Below is a small trained network, with its code and all its weights. Each question gives an input and a class and asks what happens when units are switched off, that is, made to give their printed mean instead of their output.

import numpy as np


def w(rows, s, z=0):
    codes = np.array(rows[::2]) - 128.0
    scale = np.full(codes.shape[1], s)
    scale[-1] = z or s
    return codes * scale


def norm(h):
    return h / np.sqrt((h * h).mean(-1, keepdims=True) + 1e-5)


def f(y):
    return np.maximum(y, 0)


def log_softmax(a):
    a = a - a.max(-1, keepdims=True)
    return a - np.log(np.exp(a).sum(-1, keepdims=True))


def net(x, mask):
    res = np.array(x, float).reshape(1, 8) / 4 @ E
    u = 0
    for l in range(2):
        y = f(norm(res) @ A[l][:, :-1].T + A[l][:, -1])
        res = res + np.where(mask[u : u + 10], y, B[l][:, -1]) @ B[l][:, :-1]
        u += 10
    return log_softmax(norm(res)[-1] @ U[:, :-1].T + U[:, -1])


A, B = {}, {}
E = w([
[187,154,229,154,102,21,205],'x0',
[127,128,129,129,129,130,126],'x1',
[122,17,214,128,130,101,35],'x2',
[3,72,125,163,34,141,145],'x3',
[123,131,131,132,129,128,127],'x4',
[124,44,161,119,217,201,237],'x5',
[77,99,55,210,222,11,127],'x6',
[127,130,129,128,130,130,128],'x7',
],0.0063)
A[0] = w([
[165,151,115,106,66,70,15,41],'L0N0',
[126,80,206,134,211,178,170,78],'L0N1',
[197,178,176,135,213,150,95,2],'L0N2',
[110,39,225,119,168,88,40,4],'L0N3',
[181,235,255,155,200,67,136,114],'L0N4',
[143,194,115,115,127,87,76,81],'L0N5',
[191,115,53,128,190,213,12,157],'L0N6',
[139,80,124,156,164,86,89,69],'L0N7',
[123,145,217,41,85,183,118,58],'L0N8',
[146,195,38,138,56,76,109,99],'L0N9',
],0.0082,0.0064)
B[0] = w([
[65,165,224,52,187,111,123,199],'L0N0',
[82,153,156,11,132,86,91,198],'L0N1',
[193,128,76,71,98,86,132,157],'L0N2',
[183,63,169,177,149,138,37,191],'L0N3',
[137,92,55,111,67,103,129,255],'L0N4',
[116,112,103,69,119,120,120,175],'L0N5',
[113,89,36,98,60,111,134,253],'L0N6',
[154,182,135,157,159,146,121,164],'L0N7',
[198,136,146,199,166,169,89,205],'L0N8',
[75,161,202,111,161,120,134,215],'L0N9',
],0.011,0.0054)
A[1] = w([
[110,252,75,128,142,149,241,113],'L1N0',
[182,159,150,75,52,187,94,203],'L1N1',
[39,98,190,214,81,169,149,65],'L1N2',
[91,113,168,167,89,115,168,136],'L1N3',
[117,85,148,67,186,161,171,59],'L1N4',
[86,118,63,145,188,36,112,132],'L1N5',
[152,95,169,123,104,92,168,36],'L1N6',
[181,130,193,166,74,42,185,81],'L1N7',
[123,135,120,179,187,105,124,2],'L1N8',
[123,74,130,69,213,148,202,86],'L1N9',
],0.013,0.0036)
B[1] = w([
[158,29,176,150,145,97,5,214],'L1N0',
[108,146,138,199,181,121,203,255],'L1N1',
[219,162,45,60,152,40,142,186],'L1N2',
[175,143,91,117,146,131,145,167],'L1N3',
[112,186,166,136,80,79,124,161],'L1N4',
[160,172,178,155,125,201,205,231],'L1N5',
[79,130,94,88,78,183,111,156],'L1N6',
[50,89,87,114,91,211,117,197],'L1N7',
[163,131,178,168,158,195,168,139],'L1N8',
[66,192,148,119,117,88,105,172],'L1N9',
],0.012,0.0092)
U = w([
[48,196,219,91,115,71,103,142],'0',
[170,30,171,179,137,115,8,97],'1',
[74,87,77,121,41,191,141,253],'2',
[185,172,186,202,160,185,202,71],'3',
[213,138,64,77,99,42,155,64],'4',
],0.018,0.0048)

Each question gives the input, the list of numbers given to net, and the class t.
The units are the neurons (one row each of A and B). Each row of codes is followed by its name. A weight is (code - 128) times the scale printed after its matrix; where a second scale follows, it is the last column's (A, B and U).
mask holds one flag per neuron, layer by layer. A switched-off neuron (its flag False) gives its mean, the last column of its row in B, instead of its output. The means were averaged over made-up inputs and are rounded, as every weight is.
A unit's drop is (log p(t) with every unit on - log p(t) with that unit switched off) / (log p(t) with every unit on - log p(t) with every unit switched off).
The circuit of an input: a set's keep is (log p(t) with only the set's units on - log p(t) with every unit switched off) / (log p(t) with every unit on - log p(t) with every unit switched off). Starting from the 12 units with the biggest drops (on a tie, the unit counted first), units are removed one at a time, each time the one whose removal leaves the highest keep (on an exact tie, the one counted first), for as long as the keep stays at least 0.8.
units of the circuit, in order: the units of the circuit, biggest drop first
most important unit: the unit with the biggest drop
k most important neurons: the k neurons with the biggest drops, biggest first
top k neurons in layer l: the k neurons of layer l with the biggest drops, biggest first
input [6,-3,5,8,-6,1,-7,-3], class 4: units of the circuit, in order : (L1N2)
input [-8,-5,3,-6,-3,-4,3,-4], class 2: 2 most important neurons : (L0N6; L1N2)
input [-8,-1,8,-7,6,8,4,3], class 0: 3 most important neurons : (L0N1; L1N9; L1N0)
input [3,-1,7,5,3,7,6,-3], class 0: 4 most important neurons : (L0N1; L1N0; L0N8; L1N9)
input [2,4,8,6,5,8,-2,7], class 0: top 2 neurons in layer 1 : (L1N0; L1N4)
input [6,-6,-2,-6,-6,4,1,0], class 2: 3 most important neurons : (L1N7; L0N4; L1N2)
input [7,-4,-5,-5,-5,6,-6,0], class 2: 2 most important neurons : (L0N4; L1N7)
input [-4,-5,5,1,-4,-7,5,-5], class 0: 2 most important neurons : (L0N0; L1N0)
input [-6,-5,5,-5,1,4,-1,-3], class 2: top 2 neurons in layer 1 : (L1N2; L1N0)
input [-7,-6,4,-2,-2,2,-2,-3], class 2: 2 most important neurons : (L0N6; L1N0)
input [1,-1,-6,-8,5,6,-6,7], class 4: top 2 neurons in layer 0 : (L0N2; L0N4)
input [5,-4,6,-7,-7,5,2,-5], class 4: top 3 neurons in layer 0 : (L0N4; L0N1; L0N2)
input [3,4,-3,4,7,-2,4,0], class 3: 2 most important neurons : (L1N5; L1N8)
input [2,3,-5,1,3,-1,7,-4], class 3: units of the circuit, in order : (L1N5)
input [-4,-2,2,-8,-4,-2,-8,-5], class 3: 4 most important neurons : (L1N1; L0N8; L1N2; L0N4)
input [-2,5,-2,-3,-6,4,-1,-8], class 0: 2 most important neurons : (L0N4; L1N9)
input [6,2,0,1,6,5,2,5], class 2: top 2 neurons in layer 1 : (L1N7; L1N6)
input [-6,-1,-1,-8,-7,8,-7,-5], class 0: top 3 neurons in layer 1 : (L1N9; L1N4; L1N5)
input [-1,-5,-5,0,-1,-2,5,5], class 1: 2 most important neurons : (L1N0; L0N3)
input [8,-7,5,5,0,-5,1,-6], class 2: most important unit : L1N7
input [-3,7,6,-7,0,4,0,-3], class 4: 3 most important neurons : (L1N0; L0N6; L0N2)
input [6,-6,-8,7,7,6,-8,2], class 1: top 2 neurons in layer 1 : (L1N0; L1N5)
input [7,-5,-1,-2,7,-3,7,-6], class 2: top 2 neurons in layer 1 : (L1N7; L1N1)
input [-7,-2,4,3,-5,-5,-8,-5], class 3: top 2 neurons in layer 1 : (L1N1; L1N7)
